Below is a small trained network, with its code and all its weights. Each question gives an input and a class and asks what happens when units are switched off, that is, made to give their printed mean instead of their output.

import numpy as np


def w(rows, s, z=0):
    codes = np.array(rows[::2]) - 128.0
    scale = np.full(codes.shape[1], s)
    scale[-1] = z or s
    return codes * scale


def norm(h):
    return h / np.sqrt((h * h).mean(-1, keepdims=True) + 1e-5)


def f(y):
    return y / 2 * (1 + np.tanh(0.7978845608 * (y + 0.044715 * y**3)))


def log_softmax(a):
    a = a - a.max(-1, keepdims=True)
    return a - np.log(np.exp(a).sum(-1, keepdims=True))


def net(x, mask):
    res = np.array(x, float).reshape(1, 8) / 4 @ E
    u = 0
    for l in range(2):
        y = f(norm(res) @ A[l][:, :-1].T + A[l][:, -1])
        res = res + np.where(mask[u : u + 9], y, B[l][:, -1]) @ B[l][:, :-1]
        u += 9
    return log_softmax(norm(res)[-1] @ U[:, :-1].T + U[:, -1])


A, B = {}, {}
E = w([
[61,33,120],'x0',
[148,154,132],'x1',
[235,3,133],'x2',
[104,106,16],'x3',
[143,149,134],'x4',
[131,134,132],'x5',
[152,160,130],'x6',
[146,141,233],'x7',
],0.0037)
A[0] = w([
[133,168,129,127],'L0N0',
[83,253,37,186],'L0N1',
[194,33,26,104],'L0N2',
[108,246,71,138],'L0N3',
[165,210,73,4],'L0N4',
[116,174,150,112],'L0N5',
[172,169,130,105],'L0N6',
[172,166,101,180],'L0N7',
[151,184,174,196],'L0N8',
],0.0078,0.0032)
B[0] = w([
[39,112,108,134],'L0N0',
[108,36,47,253],'L0N1',
[185,188,104,230],'L0N2',
[2,116,176,206],'L0N3',
[104,156,150,132],'L0N4',
[13,211,166,136],'L0N5',
[184,98,137,131],'L0N6',
[200,2,146,159],'L0N7',
[85,66,49,182],'L0N8',
],0.005,0.0043)
A[1] = w([
[239,94,148,223],'L1N0',
[26,254,211,255],'L1N1',
[24,77,174,157],'L1N2',
[164,121,178,4],'L1N3',
[132,134,200,43],'L1N4',
[215,138,200,67],'L1N5',
[72,142,119,105],'L1N6',
[161,116,179,40],'L1N7',
[110,146,125,41],'L1N8',
],0.0095,0.0018)
B[1] = w([
[118,112,178,254],'L1N0',
[255,97,82,242],'L1N1',
[167,255,152,253],'L1N2',
[58,75,106,130],'L1N3',
[87,111,68,135],'L1N4',
[72,135,132,181],'L1N5',
[87,210,91,160],'L1N6',
[56,182,120,136],'L1N7',
[75,143,37,115],'L1N8',
],0.0078,0.0048)
U = w([
[100,180,58,188],'0',
[172,107,86,254],'1',
[142,47,181,135],'2',
[81,83,203,26],'3',
[44,107,4,19],'4',
],0.015,0.0046)

Each question gives the input, the list of numbers given to net, and the class t.
The units are the neurons (one row each of A and B). Each row of codes is followed by its name. A weight is (code - 128) times the scale printed after its matrix; where a second scale follows, it is the last column's (A, B and U).
mask holds one flag per neuron, layer by layer. A switched-off neuron (its flag False) gives its mean, the last column of its row in B, instead of its output. The means were averaged over made-up inputs and are rounded, as every weight is.
A unit's drop is (log p(t) with every unit on - log p(t) with that unit switched off) / (log p(t) with every unit on - log p(t) with every unit switched off).
The circuit of an input: a set's keep is (log p(t) with only the set's units on - log p(t) with every unit switched off) / (log p(t) with every unit on - log p(t) with every unit switched off). Starting from the 12 units with the biggest drops (on a tie, the unit counted first), units are removed one at a time, each time the one whose removal leaves the highest keep (on an exact tie, the one counted first), for as long as the keep stays at least 0.8.
circuit, biggest first: the units of the circuit, biggest drop first
unit that matters most: the unit with the biggest drop
k most important neurons: the k neurons with the biggest drops, biggest first
top k neurons in layer l: the k neurons of layer l with the biggest drops, biggest first
drop when u is switched off: that unit's drop, to one decimal
input [1,8,4,4,6,-4,-8,1], class 2: 4 most important neurons => L1N0, L1N2, L1N1, L0N1
input [-2,3,2,-6,-6,6,-3,-7], class 2: unit that matters most => L1N2
input [-4,-1,2,-1,-4,-2,0,-6], class 2: circuit, biggest first => L0N7, L1N2, L1N6
input [3,7,3,0,2,6,-6,-8], class 2: 2 most important neurons => L1N2, L1N6
input [5,2,1,-1,1,8,-1,-7], class 2: top 2 neurons in layer 0 => L0N3, L0N5
input [-6,2,-5,6,2,-2,6,-8], class 4: circuit, biggest first => L0N1, L1N2
input [-5,6,5,-6,6,5,-5,6], class 3: 3 most important neurons => L1N1, L1N5, L1N7
input [1,7,8,-5,-7,-7,8,4], class 3: circuit, biggest first => L1N1, L1N5
input [8,-7,0,4,-5,4,2,1], class 0: 2 most important neurons => L0N7, L0N1
input [5,1,3,-3,3,-2,8,1], class 3: 2 most important neurons => L0N1, L1N1
input [-4,5,1,0,8,2,4,-1], class 2: 2 most important neurons => L0N7, L0N6
input [6,-1,5,-5,0,-2,2,5], class 3: circuit, biggest first => L1N1, L1N7
input [-7,-2,-1,6,7,-3,-6,-2], class 4: circuit, biggest first => L0N1, L0N3
input [8,-6,-3,-1,-6,4,0,-7], class 0: top 3 neurons in layer 0 => L0N8, L0N1, L0N7
input [-7,-7,-5,4,-2,0,-1,-2], class 4: circuit, biggest first => L0N1
input [5,7,6,0,3,-5,8,-7], class 2: circuit, biggest first => L1N0, L1N2, L0N1
input [-8,6,3,5,6,0,0,8], class 2: top 3 neurons in layer 0 => L0N7, L0N8, L0N6
input [6,3,7,-5,8,-1,-7,5], class 3: 2 most important neurons => L1N1, L0N1
input [3,8,5,0,-4,-5,-3,2], class 3: top 4 neurons in layer 1 => L1N1, L1N0, L1N5, L1N7
input [-2,2,-5,-8,-3,4,-7,3], class 1: unit that matters most => L1N1
input [8,4,-1,-6,-3,8,8,2], class 1: 3 most important neurons => L1N1, L0N1, L0N7
input [6,0,-1,-5,-1,3,2,-3], class 0: 2 most important neurons => L1N2, L0N2
input [-1,-6,-3,-2,6,5,-3,6], class 1: 2 most important neurons => L1N1, L0N1
input [-3,4,5,-4,-5,7,4,-5], class 2: drop when L1N1 is switched off => 0.1
input [4,3,-1,-7,8,-8,-5,-3], class 0: drop when L1N6 is switched off => 0.1
input [6,-6,-1,3,7,-8,-2,5], class 0: drop when L1N5 is switched off => 0.0
input [2,4,6,-8,-1,-3,6,5], class 3: drop when L0N3 is switched off => -0.1
